[[  3  21  13  -6   3   2   2   1  -8 -11  -6  -3  -6 -10]
 [ -5 -12 -46  13   6 -13  -3  -1  -8   4  -2   1  -5  -5]
 [ -9  41  20 -22 -12  51   4   4  19 -35  -7   0  -3   1]]
->
[[ -9  41  20 -22 -12  51   4   4  19 -35  -7   0  -3   1]
 [ -5 -12 -46  13   6 -13  -3  -1  -8   4  -2   1  -5  -5]
 [  3  21  13  -6   3   2   2   1  -8 -11  -6  -3  -6 -10]]

[[  9  25  24 -32  33]
 [ -1  -7  -3  17   7]
 [  7  17 -17 -32  30]
 [-26  10   1   0 -44]
 [ -2  17   3 -12   5]
 [-11  14  -7   7  -8]
 [ 16 -24   7   2 -34]
 [ 14  -2 -17   1  50]
 [ -9  24 -26  15  21]
 [-29  -9  28  17 -40]]
->
[[-29  -9  28  17 -40]
 [-26  10   1   0 -44]
 [-11  14  -7   7  -8]
 [ -9  24 -26  15  21]
 [ -2  17   3 -12   5]
 [ -1  -7  -3  17   7]
 [  7  17 -17 -32  30]
 [  9  25  24 -32  33]
 [ 14  -2 -17   1  50]
 [ 16 -24   7   2 -34]]

[[ 13  30  19  12  -6   8  17   0   5   2 -16   4 -17  24 -33 -14]
 [-11  22 -14  53 -24  27 -12  26 -18 -42  14  -2   4  14  21  19]
 [-49 -22  -7  38 -24 -23  13 -23 -19 -17 -38  28 -16  -4 -15  35]]
->
[[-49 -22  -7  38 -24 -23  13 -23 -19 -17 -38  28 -16  -4 -15  35]
 [-11  22 -14  53 -24  27 -12  26 -18 -42  14  -2   4  14  21  19]
 [ 13  30  19  12  -6   8  17   0   5   2 -16   4 -17  24 -33 -14]]

[[ 62 -13 -22 -21  -8   8 -28]
 [ 30 -15  -8  -9  -6  12 -21]
 [ -5   4 -22  -2  -9  -8  18]]
->
[[ -5   4 -22  -2  -9  -8  18]
 [ 30 -15  -8  -9  -6  12 -21]
 [ 62 -13 -22 -21  -8   8 -28]]

[[-11  34   0  -4   6 -45  16   0  59   0  26 -10   5]
 [-30   5   0   0 -10  39   2  -1  59   0 -22  -2  20]]
->
[[-30   5   0   0 -10  39   2  -1  59   0 -22  -2  20]
 [-11  34   0  -4   6 -45  16   0  59   0  26 -10   5]]

[[ -2   9 -52 -35   0 -47 -10  33  43  20 -32]
 [ 28 -26 -18 -53  27 -43 -42  29  13   4  20]
 [  2  -8 -11 -58   6  14 -40  16   2  27 -20]]
->
[[ -2   9 -52 -35   0 -47 -10  33  43  20 -32]
 [  2  -8 -11 -58   6  14 -40  16   2  27 -20]
 [ 28 -26 -18 -53  27 -43 -42  29  13   4  20]]

[[ 47   0  -1   1   1]
 [  2  -2 -47   1   0]
 [  0   1   2   0   0]
 [  3  -1  -6   0   0]
 [  4   3  -4   0   1]]
->
[[  0   1   2   0   0]
 [  2  -2 -47   1   0]
 [  3  -1  -6   0   0]
 [  4   3  -4   0   1]
 [ 47   0  -1   1   1]]

[[  2  -8   1   7  -2   4 -15  10 -19]
 [ 39 -17 -11 -13 -10   4 -13  34  13]
 [ 53 -42 -12   1 -16  16 -53  66 -30]
 [-23  -3   9  19   4   4 -14  -7 -37]
 [ 19 -38   0  20  -9  19 -60  47 -66]
 [  0  -3   1   3   0   2  -6   3  -8]]
->
[[-23  -3   9  19   4   4 -14  -7 -37]
 [  0  -3   1   3   0   2  -6   3  -8]
 [  2  -8   1   7  -2   4 -15  10 -19]
 [ 19 -38   0  20  -9  19 -60  47 -66]
 [ 39 -17 -11 -13 -10   4 -13  34  13]
 [ 53 -42 -12   1 -16  16 -53  66 -30]]

[[-23  -7 -13 -33 -60  23   5   0  13 -36 -19  -6]
 [-10   7 -19 -35 -48  29   2   0   3 -19  -3  -1]
 [-24 -12  -8 -20 -56  11  16   2  14 -36 -13 -16]]
->
[[-24 -12  -8 -20 -56  11  16   2  14 -36 -13 -16]
 [-23  -7 -13 -33 -60  23   5   0  13 -36 -19  -6]
 [-10   7 -19 -35 -48  29   2   0   3 -19  -3  -1]]
